Below is a small trained network, with its code and all its weights. Each question gives an input and a class and asks what happens when units are switched off, that is, made to give their printed mean instead of their output.

import numpy as np


def w(rows, s, z=0):
    codes = np.array(rows[::2]) - 128.0
    scale = np.full(codes.shape[1], s)
    scale[-1] = z or s
    return codes * scale


def f(y):
    return np.maximum(y, 0)


def log_softmax(a):
    a = a - a.max(-1, keepdims=True)
    return a - np.log(np.exp(a).sum(-1, keepdims=True))


def net(x, mask):
    res = np.array(x, float).reshape(1, 7) / 4 @ E
    y = f(res @ A[0][:, :-1].T + A[0][:, -1])
    res = res + np.where(mask, y, B[0][:, -1]) @ B[0][:, :-1]
    return log_softmax(res[-1] @ U[:, :-1].T + U[:, -1])


A, B = {}, {}
E = w([
[109,101,111,98,75,59,38,127],'x0',
[147,88,77,120,68,102,201,207],'x1',
[66,140,141,152,195,129,79,166],'x2',
[179,43,142,99,155,244,135,101],'x3',
[149,133,144,12,114,138,150,123],'x4',
[84,66,162,102,126,174,135,186],'x5',
[46,155,67,117,131,186,106,114],'x6',
],0.011)
A[0] = w([
[76,216,103,185,179,122,84,77,113],'N0',
[102,149,118,110,148,131,68,3,254],'N1',
[62,191,85,174,177,204,81,102,201],'N2',
[149,191,146,153,112,7,39,122,236],'N3',
[151,135,214,67,194,200,103,98,195],'N4',
[155,77,194,4,185,208,163,144,206],'N5',
[144,162,136,236,134,91,174,190,208],'N6',
[132,168,80,150,54,10,199,195,250],'N7',
[177,114,125,232,89,181,240,102,214],'N8',
[78,116,108,161,132,59,109,254,222],'N9',
[154,117,103,39,58,116,203,84,159],'N10',
[180,91,185,112,100,49,61,78,163],'N11',
[93,33,67,59,95,109,162,211,215],'N12',
],0.0081,0.0036)
B[0] = w([
[56,203,61,183,160,92,151,65,211],'N0',
[140,126,70,209,76,144,135,33,222],'N1',
[41,179,98,225,95,163,143,111,225],'N2',
[160,103,140,72,175,43,75,11,228],'N3',
[153,152,183,144,125,204,196,62,229],'N4',
[203,175,217,107,98,252,155,136,253],'N5',
[147,131,169,151,226,66,143,194,188],'N6',
[134,185,124,40,152,42,126,178,231],'N7',
[190,67,97,202,177,108,198,216,211],'N8',
[24,123,202,74,171,126,2,182,202],'N9',
[161,141,67,94,53,106,162,179,208],'N10',
[253,72,102,113,128,136,65,74,190],'N11',
[87,103,99,88,50,188,86,219,209],'N12',
],0.0079,0.014)
U = w([
[38,203,21,239,125,129,149,45,162],'0',
[181,18,121,243,207,112,219,209,128],'1',
[143,161,10,32,4,115,166,219,109],'2',
[211,11,97,100,100,78,51,19,148],'3',
[181,155,234,92,95,234,231,108,167],'4',
[17,3,174,115,121,218,13,202,163],'5',
[92,192,200,41,235,6,98,125,4],'6',
],0.0072,0.0032)

Each question gives the input, the list of numbers given to net, and the class t.
The units are the neurons (one row each of A and B). Each row of codes is followed by its name. A weight is (code - 128) times the scale printed after its matrix; where a second scale follows, it is the last column's (A, B and U).
mask holds one flag per neuron, in row order. A switched-off neuron (its flag False) gives its mean, the last column of its row in B, instead of its output. The means were averaged over made-up inputs and are rounded, as every weight is.
A unit's drop is (log p(t) with every unit on - log p(t) with that unit switched off) / (log p(t) with every unit on - log p(t) with every unit switched off).
The circuit of an input: a set's keep is (log p(t) with only the set's units on - log p(t) with every unit switched off) / (log p(t) with every unit on - log p(t) with every unit switched off). Starting from the 12 units with the biggest drops (on a tie, the unit counted first), units are removed one at a time, each time the one whose removal leaves the highest keep (on an exact tie, the one counted first), for as long as the keep stays at least 0.8.
circuit, biggest first: the units of the circuit, biggest drop first
top k neurons: the k neurons with the biggest drops, biggest first
drop when u is switched off: that unit's drop, to one decimal
input [-5,8,-7,4,-4,5,8], class 2: circuit, biggest first	N12
input [5,-4,0,-5,-3,-1,1], class 6: top 2 neurons	N3, N9
input [-3,6,-3,0,-4,6,8], class 5: circuit, biggest first	N9, N12
input [-4,0,2,-4,8,-7,0], class 6: circuit, biggest first	N2, N5
input [6,7,6,2,4,1,-5], class 5: top 2 neurons	N9, N12
input [4,4,6,0,4,-2,0], class 5: circuit, biggest first	N12, N9
input [-3,1,3,-2,-7,2,0], class 6: circuit, biggest first	N9, N6
input [1,7,1,-7,5,-5,8], class 6: circuit, biggest first	N9, N7
input [8,0,0,-7,7,8,2], class 5: top 3 neurons	N12, N9, N0
input [4,2,-7,7,1,0,4], class 2: top 2 neurons	N10, N12
input [8,2,-8,-6,3,-5,-7], class 3: top 2 neurons	N11, N3
input [7,-4,8,-3,0,-8,-4], class 3: top 2 neurons	N11, N3
input [-8,-6,-3,-5,-7,2,-6], class 1: top 2 neurons	N8, N6
input [6,-4,2,2,-6,6,-7], class 3: circuit, biggest first	N11
input [-3,-6,8,0,7,-8,-7], class 3: top 2 neurons	N3, N11
input [-7,1,-3,-7,7,0,-4], class 2: top 2 neurons	N10, N9
input [3,1,7,4,6,-7,-1], class 3: top 2 neurons	N2, N11
input [0,1,-8,-3,-2,4,-4], class 2: top 2 neurons	N7, N10
input [1,6,-5,8,1,-3,3], class 2: drop when N10 is switched off	0.6
input [7,3,2,-4,4,8,8], class 5: circuit, biggest first	N9
input [-4,8,6,0,1,0,7], class 5: drop when N9 is switched off	0.1
input [-1,8,-3,5,-5,-8,0], class 1: drop when N8 is switched off	1.3
